Below are the code and all the weights of a small trained network. Each question names an input and a target symbol and asks about switching units off, where a switched-off unit gives its printed mean instead of its output.

import numpy as np


def w(rows, s, z=0):
    codes = np.array(rows[::2]) - 128.0
    scale = np.full(codes.shape[1], s)
    scale[-1] = z or s
    return codes * scale


def norm(h):
    return h / np.sqrt((h * h).mean(-1, keepdims=True) + 1e-5)


def f(y):
    return y / 2 * (1 + np.tanh(0.7978845608 * (y + 0.044715 * y**3)))


def softmax(a):
    e = np.exp(a - a.max(-1, keepdims=True))
    return e / e.sum(-1, keepdims=True)


def log_softmax(a):
    a = a - a.max(-1, keepdims=True)
    return a - np.log(np.exp(a).sum(-1, keepdims=True))


def net(x, mask):
    ids = ['γδλμξπστψ'.index(c) for c in x.split()]
    T = len(ids)
    res = E[ids] + P[:T]
    u = 0
    for l in range(2):
        q, k, v = (norm(res) @ M[l].T for M in (Q, K, V))
        z = softmax(np.where(np.tri(T) > 0, q @ k.T / 3**0.5, -1e9)) @ v
        res = res + np.where(mask[u], z, O[l][:, -1]) @ O[l][:, :-1]
        u += 1
        y = f(norm(res) @ A[l][:, :-1].T + A[l][:, -1])
        res = res + np.where(mask[u : u + 8], y, B[l][:, -1]) @ B[l][:, :-1]
        u += 8
    return log_softmax(norm(res)[-1] @ U[:, :-1].T + U[:, -1])


Q, K, V, O, A, B = {}, {}, {}, {}, {}, {}
E = w([
[79,116,160,140],'γ',
[160,174,189,163],'δ',
[32,123,180,126],'λ',
[250,131,50,173],'μ',
[36,110,96,129],'ξ',
[174,104,115,115],'π',
[125,113,160,121],'σ',
[226,150,87,118],'τ',
[187,191,159,100],'ψ',
],0.012)
P = w([
[160,113,77,141],'0',
[141,135,162,1],'1',
[150,135,175,45],'2',
[151,153,160,63],'3',
[146,161,148,75],'4',
[148,158,169,75],'5',
[137,162,116,68],'6',
[152,158,156,70],'7',
],0.0033)
Q[0] = w([
[166,106,54,191],'L0H1',
[68,168,254,105],'L0H1',
[168,67,122,83],'L0H1',
],0.0081)
K[0] = w([
[121,166,202,52],'L0H1',
[78,136,29,253],'L0H1',
[175,59,211,98],'L0H1',
],0.0062)
V[0] = w([
[142,18,115,178],'L0H1',
[56,232,195,141],'L0H1',
[53,240,3,172],'L0H1',
],0.004)
O[0] = w([
[54,181,8,178,110],'L0H1',
[101,193,136,108,170],'L0H1',
[113,139,82,1,1],'L0H1',
],0.0065,0.0011)
A[0] = w([
[156,172,86,79,92],'L0N1',
[91,252,172,49,20],'L0N2',
[6,116,119,142,148],'L0N3',
[42,108,223,144,112],'L0N4',
[123,88,16,169,1],'L0N5',
[181,228,124,132,19],'L0N6',
[164,139,189,2,179],'L0N7',
[178,201,126,80,19],'L0N8',
],0.0063,0.00084)
B[0] = w([
[53,58,253,175,134],'L0N1',
[24,177,91,95,216],'L0N2',
[203,94,69,97,233],'L0N3',
[210,202,140,94,253],'L0N4',
[112,97,222,137,122],'L0N5',
[84,34,194,45,163],'L0N6',
[121,118,74,248,217],'L0N7',
[43,23,38,57,157],'L0N8',
],0.0043,0.004)
Q[1] = w([
[114,209,74,2],'L1H1',
[154,225,166,40],'L1H1',
[204,155,68,93],'L1H1',
],0.0047)
K[1] = w([
[83,105,105,178],'L1H1',
[160,34,147,207],'L1H1',
[206,200,165,253],'L1H1',
],0.0049)
V[1] = w([
[115,107,210,105],'L1H1',
[127,3,141,49],'L1H1',
[198,156,104,19],'L1H1',
],0.0077)
O[1] = w([
[69,25,253,136,108],'L1H1',
[161,33,99,142,74],'L1H1',
[223,145,176,65,255],'L1H1',
],0.0071,0.0031)
A[1] = w([
[44,145,84,135,165],'L1N1',
[64,142,68,24,181],'L1N2',
[115,7,110,164,163],'L1N3',
[255,194,152,217,253],'L1N4',
[219,135,127,183,171],'L1N5',
[127,179,195,65,90],'L1N6',
[168,160,222,225,100],'L1N7',
[95,141,112,87,118],'L1N8',
],0.0072,0.0039)
B[1] = w([
[107,186,182,198,143],'L1N1',
[212,101,201,255,204],'L1N2',
[65,28,182,182,127],'L1N3',
[20,144,80,112,255],'L1N4',
[86,74,96,96,179],'L1N5',
[136,65,131,106,184],'L1N6',
[115,125,93,99,159],'L1N7',
[244,120,132,157,142],'L1N8',
],0.0056,0.0069)
U = w([
[197,236,85,44,197],'γ',
[57,83,239,92,73],'δ',
[162,153,199,76,128],'λ',
[187,92,2,123,51],'μ',
[226,68,77,227,210],'ξ',
[70,38,108,158,192],'π',
[4,148,125,235,186],'σ',
[192,37,91,32,108],'τ',
[159,9,244,69,5],'ψ',
],0.0068,0.0016)

Each question gives the input, a string of symbols that net reads in full, and the target symbol t.
The units are the heads (3 rows each of Q, K, V and O) and the neurons (one row each of A and B). Each row of codes is followed by its name. A weight is (code - 128) times the scale printed after its matrix; where a second scale follows, it is the last column's (O, A, B and U).
mask holds one flag per unit, layer by layer, with each layer's heads first. A switched-off unit (its flag False) gives its mean, the last column of its rows in O or B, instead of its output. The means were averaged over made-up inputs and are rounded, as every weight is.
A unit's drop is (log p(t) with every unit on - log p(t) with that unit switched off) / (log p(t) with every unit on - log p(t) with every unit switched off).
The circuit of an input: a set's keep is (log p(t) with only the set's units on - log p(t) with every unit switched off) / (log p(t) with every unit on - log p(t) with every unit switched off). Starting from the 12 units with the biggest drops (on a tie, the unit counted first), units are removed one at a time, each time the one whose removal leaves the highest keep (on an exact tie, the one counted first), for as long as the keep stays at least 0.8.
units of the circuit, in order: the units of the circuit, biggest drop first
most important unit: the unit with the biggest drop
k most important neurons: the k neurons with the biggest drops, biggest first
k most important neurons of layer l: the k neurons of layer l with the biggest drops, biggest first
drop when u is switched off: that unit's drop, to one decimal
input ξ π τ ψ λ, target ξ: most important unit => L1N2
input ψ γ σ τ ψ ψ, target ψ: 2 most important neurons of layer 0 => (L0N6, L0N8)
input ψ σ μ ξ ξ δ π δ, target ψ: units of the circuit, in order => (L0H1, L0N6, L1H1, L0N4)
input ξ π σ, target ξ: 3 most important neurons => (L1N4, L0N6, L1N2)
input σ λ τ π, target σ: units of the circuit, in order => (L0H1, L1N4)
input σ λ τ σ γ σ λ μ, target σ: units of the circuit, in order => (L1N4, L0H1, L1H1)
input γ λ σ ψ σ, target γ: units of the circuit, in order => (L0N4, L0H1)
input σ σ σ ξ σ σ λ ψ, target σ: units of the circuit, in order => (L1H1, L0N7)
input ξ γ ψ, target ξ: 2 most important neurons => (L1N2, L0N7)
input δ γ τ γ γ δ δ, target δ: units of the circuit, in order => (L1H1, L0N6)
input ψ μ ξ ξ τ ψ, target ψ: 2 most important neurons => (L0N6, L0N1)
input σ τ γ ξ ξ, target ξ: units of the circuit, in order => (L1N2, L0N3)
input σ σ γ δ ψ λ σ μ, target σ: units of the circuit, in order => (L1H1, L1N4, L0H1)
input ξ ξ δ, target ξ: most important neuron => (L0N2)
input γ ξ δ μ λ λ, target γ: 2 most important neurons => (L0N4, L0N3)
input ψ ξ ξ σ τ λ σ σ, target σ: 2 most important neurons => (L0N7, L0N2)
input ξ μ γ ξ ψ, target ξ: 2 most important neurons => (L1N2, L0N8)
input δ μ π, target π: 2 most important neurons of layer 0 => (L0N4, L0N3)
input ξ μ ξ π ξ π σ δ, target ξ: 2 most important neurons of layer 0 => (L0N8, L0N4)
input γ γ ξ, target γ: 3 most important neurons of layer 0 => (L0N3, L0N6, L0N8)
input π τ ξ δ γ, target γ: most important neuron => (L0N8)
input ψ λ ξ λ, target ψ: 3 most important neurons of layer 0 => (L0N4, L0N3, L0N8)
input δ δ ψ, target δ: drop when L0N7 is switched off => 0.1
input γ λ ξ λ γ ξ λ, target γ: drop when L1H1 is switched off => 0.3
input τ μ ψ λ τ λ μ, target τ: drop when L1H1 is switched off => 0.3
input ξ σ λ γ, target ξ: drop when L0H1 is switched off => 0.8
input τ δ ψ λ μ, target τ: most important unit => L1N2
